Here is a tiny trained network, its code and every weight. The questions are about switching its units off for an input and a class, where a switched-off unit gives its printed mean instead of its output.

import numpy as np


def w(rows, s, z=0):
    codes = np.array(rows[::2]) - 128.0
    scale = np.full(codes.shape[1], s)
    scale[-1] = z or s
    return codes * scale


def norm(h):
    return h / np.sqrt((h * h).mean(-1, keepdims=True) + 1e-5)


def f(y):
    return y / 2 * (1 + np.tanh(0.7978845608 * (y + 0.044715 * y**3)))


def log_softmax(a):
    a = a - a.max(-1, keepdims=True)
    return a - np.log(np.exp(a).sum(-1, keepdims=True))


def net(x, mask):
    res = np.array(x, float).reshape(1, 7) / 4 @ E
    u = 0
    for l in range(2):
        y = f(norm(res) @ A[l][:, :-1].T + A[l][:, -1])
        res = res + np.where(mask[u : u + 6], y, B[l][:, -1]) @ B[l][:, :-1]
        u += 6
    return log_softmax(norm(res)[-1] @ U[:, :-1].T + U[:, -1])


A, B = {}, {}
E = w([
[127,129,133,132,127,133,137],'x0',
[121,121,128,126,145,132,128],'x1',
[122,126,7,248,141,189,125],'x2',
[255,158,103,118,205,61,211],'x3',
[122,126,125,129,137,121,124],'x4',
[125,129,128,126,132,126,125],'x5',
[145,105,185,206,155,149,29],'x6',
],0.0077)
A[0] = w([
[105,147,70,34,136,125,234,195],'0.n1',
[176,122,239,64,139,76,148,83],'0.n2',
[59,119,225,58,89,134,106,114],'0.n3',
[53,113,167,46,86,107,115,2],'0.n4',
[122,96,57,147,125,126,182,99],'0.n5',
[8,119,49,43,62,172,178,116],'0.n6',
],0.011,0.004)
B[0] = w([
[153,54,94,91,23,122,147,229],'0.n1',
[69,172,192,91,170,188,135,231],'0.n2',
[240,93,60,221,104,94,152,254],'0.n3',
[169,139,38,96,113,48,163,201],'0.n4',
[111,222,90,138,165,54,92,167],'0.n5',
[65,226,143,136,245,189,137,243],'0.n6',
],0.013,0.0094)
A[1] = w([
[220,75,185,189,171,69,84,3],'1.n1',
[148,85,220,6,166,116,109,164],'1.n2',
[75,61,190,54,20,145,128,107],'1.n3',
[38,60,144,165,80,208,96,45],'1.n4',
[182,106,64,155,213,149,167,113],'1.n5',
[45,122,100,137,51,93,49,147],'1.n6',
],0.013,0.0019)
B[1] = w([
[132,180,189,161,162,102,3,213],'1.n1',
[22,165,102,145,193,168,109,190],'1.n2',
[92,7,170,107,127,5,85,172],'1.n3',
[111,22,89,144,107,166,215,168],'1.n4',
[143,71,187,72,49,138,133,255],'1.n5',
[170,87,150,146,146,237,218,154],'1.n6',
],0.013,0.0094)
U = w([
[177,149,31,77,41,84,226,200],'0',
[13,221,149,127,227,187,117,229],'1',
[215,84,202,201,88,96,17,106],'2',
[99,5,133,210,120,222,156,74],'3',
[10,26,153,36,134,47,158,7],'4',
],0.012,0.0021)

Each question gives the input, the list of numbers given to net, and the class t.
The units are the neurons (one row each of A and B). Each row of codes is followed by its name. A weight is (code - 128) times the scale printed after its matrix; where a second scale follows, it is the last column's (A, B and U).
mask holds one flag per neuron, layer by layer. A switched-off neuron (its flag False) gives its mean, the last column of its row in B, instead of its output. The means were averaged over made-up inputs and are rounded, as every weight is.
A unit's drop is (log p(t) with every unit on - log p(t) with that unit switched off) / (log p(t) with every unit on - log p(t) with every unit switched off).
The circuit of an input: a set's keep is (log p(t) with only the set's units on - log p(t) with every unit switched off) / (log p(t) with every unit on - log p(t) with every unit switched off). Starting from all 12 units, units are removed one at a time, each time the one whose removal leaves the highest keep (on an exact tie, the one counted first), for as long as the keep stays at least 0.8.
circuit, biggest first: the units of the circuit, biggest drop first
top k neurons: the k neurons with the biggest drops, biggest first
top k neurons in layer l: the k neurons of layer l with the biggest drops, biggest first
drop of u: that unit's drop, to one decimal
input [-8,1,-5,-2,-2,1,-7], class 0: top neuron : [0.n3]
input [0,6,-4,-7,5,5,0], class 0: top 2 neurons : [0.n4; 0.n6]
input [-6,-3,-2,7,-1,0,-7], class 4: circuit, biggest first : [0.n1; 0.n3; 1.n3]
input [-1,5,0,3,-8,-7,6], class 1: top 2 neurons : [0.n3; 0.n1]
input [-7,1,6,-1,-5,-3,-8], class 1: top 2 neurons : [0.n6; 0.n3]
input [2,-7,0,-8,-4,-8,3], class 2: circuit, biggest first : [0.n3; 0.n2]
input [5,4,-6,-6,2,-5,3], class 2: top 3 neurons : [0.n3; 1.n1; 0.n1]
input [-3,-3,-3,7,-8,-1,0], class 4: top 2 neurons in layer 0 : [0.n6; 0.n1]
input [3,-3,5,-6,4,-4,0], class 1: top 3 neurons in layer 0 : [0.n6; 0.n1; 0.n3]
input [8,3,6,6,-6,1,2], class 2: top 4 neurons : [0.n6; 0.n2; 0.n4; 0.n1]
input [-6,1,0,5,-6,-8,-7], class 4: circuit, biggest first : [0.n3; 1.n3; 0.n1]
input [1,-5,8,3,-6,8,2], class 2: top 2 neurons in layer 0 : [0.n6; 0.n1]
input [-2,5,-8,-6,4,2,-3], class 0: top 2 neurons : [0.n3; 0.n4]
input [8,-2,-5,2,3,5,4], class 1: circuit, biggest first : [0.n2]
input [-7,0,-3,-1,2,2,1], class 2: top 2 neurons in layer 0 : [0.n3; 0.n1]
input [-2,5,-6,6,5,8,-6], class 4: top 2 neurons : [0.n1; 1.n3]
input [-7,1,8,-8,0,3,0], class 1: top 4 neurons : [0.n6; 0.n1; 0.n3; 1.n5]
input [-7,-6,-7,-4,-5,3,0], class 0: top 2 neurons : [0.n4; 0.n3]
input [2,-6,8,2,8,3,6], class 2: top 3 neurons : [0.n6; 0.n2; 0.n1]
input [-5,5,-8,-5,-1,2,-2], class 0: circuit, biggest first : [0.n4]
input [8,-2,-8,8,-8,8,-4], class 4: top 2 neurons : [1.n3; 0.n1]
input [8,-4,-3,-8,2,-8,0], class 0: top 2 neurons : [0.n4; 0.n6]
input [-4,-4,-2,-7,-7,2,-4], class 0: top 2 neurons : [0.n3; 0.n4]
input [7,5,-1,2,3,-5,-4], class 4: drop of 1.n3 : 0.2
input [5,5,-1,8,0,-8,-4], class 4: drop of 0.n5 : 0.0
input [3,7,-7,5,-5,4,-6], class 4: drop of 1.n3 : 0.2
input [-6,7,6,4,-6,7,3], class 2: drop of 0.n2 : 0.1
